Here is a tiny trained network, its code and every weight. The questions are about switching its units off for an input and a target symbol, where a switched-off unit gives its printed mean instead of its output.

import numpy as np


def w(rows, s, z=0):
    codes = np.array(rows[::2]) - 128.0
    scale = np.full(codes.shape[1], s)
    scale[-1] = z or s
    return codes * scale


def softmax(a):
    e = np.exp(a - a.max(-1, keepdims=True))
    return e / e.sum(-1, keepdims=True)


def log_softmax(a):
    a = a - a.max(-1, keepdims=True)
    return a - np.log(np.exp(a).sum(-1, keepdims=True))


def net(x, mask):
    ids = ['αδζηλμξστφω'.index(c) for c in x.split()]
    T = len(ids)
    res = E[ids] + P[:T]
    u = 0
    for l in range(2):
        r = res
        for j in range(3):
            rows = slice(2 * j, 2 * j + 2)
            q, k, v = (r @ M[l][rows].T for M in (Q, K, V))
            z = softmax(np.where(np.tri(T) > 0, q @ k.T / 2**0.5, -1e9)) @ v
            o = O[l][rows]
            res = res + np.where(mask[u + j], z, o[:, -1]) @ o[:, :-1]
        u += 3
    return log_softmax(res[-1] @ U[:, :-1].T + U[:, -1])


Q, K, V, O = {}, {}, {}, {}
E = w([
[239,161,83,159,146,152],'α',
[16,100,234,90,185,32],'δ',
[18,81,217,17,4,36],'ζ',
[116,6,16,181,233,212],'η',
[246,183,232,149,98,217],'λ',
[43,218,235,244,7,235],'μ',
[24,220,19,150,108,9],'ξ',
[243,238,23,52,227,20],'σ',
[141,30,236,225,223,159],'τ',
[244,36,23,208,8,9],'φ',
[39,219,54,9,216,237],'ω',
],0.0039)
P = w([
[222,209,192,143,179,71],'0',
[83,87,115,169,176,73],'1',
[72,47,79,171,119,98],'2',
[50,39,103,155,91,122],'3',
[48,6,86,134,85,146],'4',
[19,8,87,166,67,160],'5',
[11,20,92,163,63,176],'6',
],0.0025)
Q[0] = w([
[146,230,206,125,84,252],'0.h0',
[3,116,32,41,78,6],'0.h0',
[251,139,185,83,78,134],'0.h1',
[197,49,169,96,88,14],'0.h1',
[246,205,39,144,70,184],'0.h2',
[236,231,202,6,127,144],'0.h2',
],0.0036)
K[0] = w([
[7,209,131,60,222,118],'0.h0',
[201,41,186,234,61,245],'0.h0',
[41,12,63,111,156,22],'0.h1',
[133,11,29,196,60,117],'0.h1',
[2,162,223,46,68,30],'0.h2',
[16,33,74,121,38,117],'0.h2',
],0.0038)
V[0] = w([
[78,231,214,17,243,207],'0.h0',
[156,155,245,248,7,247],'0.h0',
[149,245,214,28,246,228],'0.h1',
[140,53,4,18,252,89],'0.h1',
[25,233,143,6,47,12],'0.h2',
[232,45,51,246,246,240],'0.h2',
],0.0038)
O[0] = w([
[11,253,235,11,232,234,83],'0.h0',
[190,212,250,253,7,217,92],'0.h0',
[88,253,225,14,236,249,79],'0.h1',
[95,12,27,4,254,138,161],'0.h1',
[8,242,58,6,24,10,10],'0.h2',
[241,16,134,208,248,255,254],'0.h2',
],0.0037,0.00074)
Q[1] = w([
[225,139,108,242,32,209],'1.h0',
[167,92,67,178,116,250],'1.h0',
[16,41,74,231,63,18],'1.h1',
[226,54,41,146,122,254],'1.h1',
[108,97,195,225,124,84],'1.h2',
[136,33,155,234,147,106],'1.h2',
],0.0035)
K[1] = w([
[14,202,173,8,86,44],'1.h0',
[57,243,224,66,195,183],'1.h0',
[215,216,252,232,98,227],'1.h1',
[67,237,157,19,189,50],'1.h1',
[191,90,29,160,111,32],'1.h2',
[228,61,37,113,36,28],'1.h2',
],0.0037)
V[1] = w([
[241,30,200,247,223,233],'1.h0',
[12,229,253,76,87,245],'1.h0',
[105,7,243,241,201,243],'1.h1',
[27,12,40,14,241,29],'1.h1',
[192,32,34,236,3,8],'1.h2',
[208,221,67,239,12,17],'1.h2',
],0.0038)
O[1] = w([
[239,37,196,242,216,233,254],'1.h0',
[13,244,238,83,67,218,95],'1.h0',
[87,21,246,252,173,210,255],'1.h1',
[28,11,78,28,238,40,144],'1.h1',
[181,26,14,250,10,28,124],'1.h2',
[223,218,21,231,10,32,70],'1.h2',
],0.0038,0.0016)
U = w([
[252,246,159,176,80,161,96],'α',
[10,174,244,42,231,56,4],'δ',
[37,78,185,11,11,35,208],'ζ',
[120,20,27,167,241,218,237],'η',
[245,160,246,132,154,221,77],'λ',
[33,200,201,249,10,222,200],'μ',
[37,226,15,162,54,34,94],'ξ',
[233,203,7,36,237,21,116],'σ',
[131,21,237,236,238,108,63],'τ',
[253,39,28,208,14,9,35],'φ',
[45,144,47,6,206,252,167],'ω',
],0.0037,0.0032)

Each question gives the input, a string of symbols that net reads in full, and the target symbol t.
The units are the heads (2 rows each of Q, K, V and O). Each row of codes is followed by its name. A weight is (code - 128) times the scale printed after its matrix; where a second scale follows, it is the last column's (O and U).
mask holds one flag per head, layer by layer. A switched-off head (its flag False) gives its mean, the last column of its rows in O, instead of its output. The means were averaged over made-up inputs and are rounded, as every weight is.
A unit's drop is (log p(t) with every unit on - log p(t) with that unit switched off) / (log p(t) with every unit on - log p(t) with every unit switched off).
The circuit of an input: a set's keep is (log p(t) with only the set's units on - log p(t) with every unit switched off) / (log p(t) with every unit on - log p(t) with every unit switched off). Starting from all 6 units, units are removed one at a time, each time the one whose removal leaves the highest keep (on an exact tie, the one counted first), for as long as the keep stays at least 0.8.
circuit, biggest first: the units of the circuit, biggest drop first
unit that matters most: the unit with the biggest drop
which heads matter: for each layer, one digit per head in row order, 1 if its drop is at least 0.15 and else 0, layers parted by /
drop of u: that unit's drop, to one decimal
input η φ τ ξ, target φ: circuit, biggest first -> [1.h2, 0.h0, 0.h1]
input ζ φ τ, target φ: which heads matter -> 110 / 001
input φ α ξ ω η η φ, target φ: circuit, biggest first -> [1.h2, 0.h0, 0.h1]
input η φ σ, target φ: circuit, biggest first -> [1.h2, 0.h0, 1.h0]
input μ λ δ, target μ: which heads matter -> 110 / 110
input μ η μ ζ, target μ: circuit, biggest first -> [1.h1, 0.h0, 0.h1]
input φ λ τ φ α, target φ: which heads matter -> 110 / 001
input η τ η δ, target τ: circuit, biggest first -> [0.h2, 1.h0, 1.h1]
input φ α δ ξ ζ α, target φ: circuit, biggest first -> [1.h2, 0.h0, 0.h1]
input δ ζ ζ δ, target ζ: unit that matters most -> 0.h2
input φ σ φ φ, target φ: circuit, biggest first -> [1.h2, 0.h0]
input η τ λ, target τ: drop of 0.h2 -> 0.6
input φ φ μ, target φ: drop of 0.h2 -> 0.0
input δ τ ξ φ φ η, target φ: drop of 1.h2 -> 0.6
input ξ φ δ, target φ: drop of 0.h0 -> 0.3
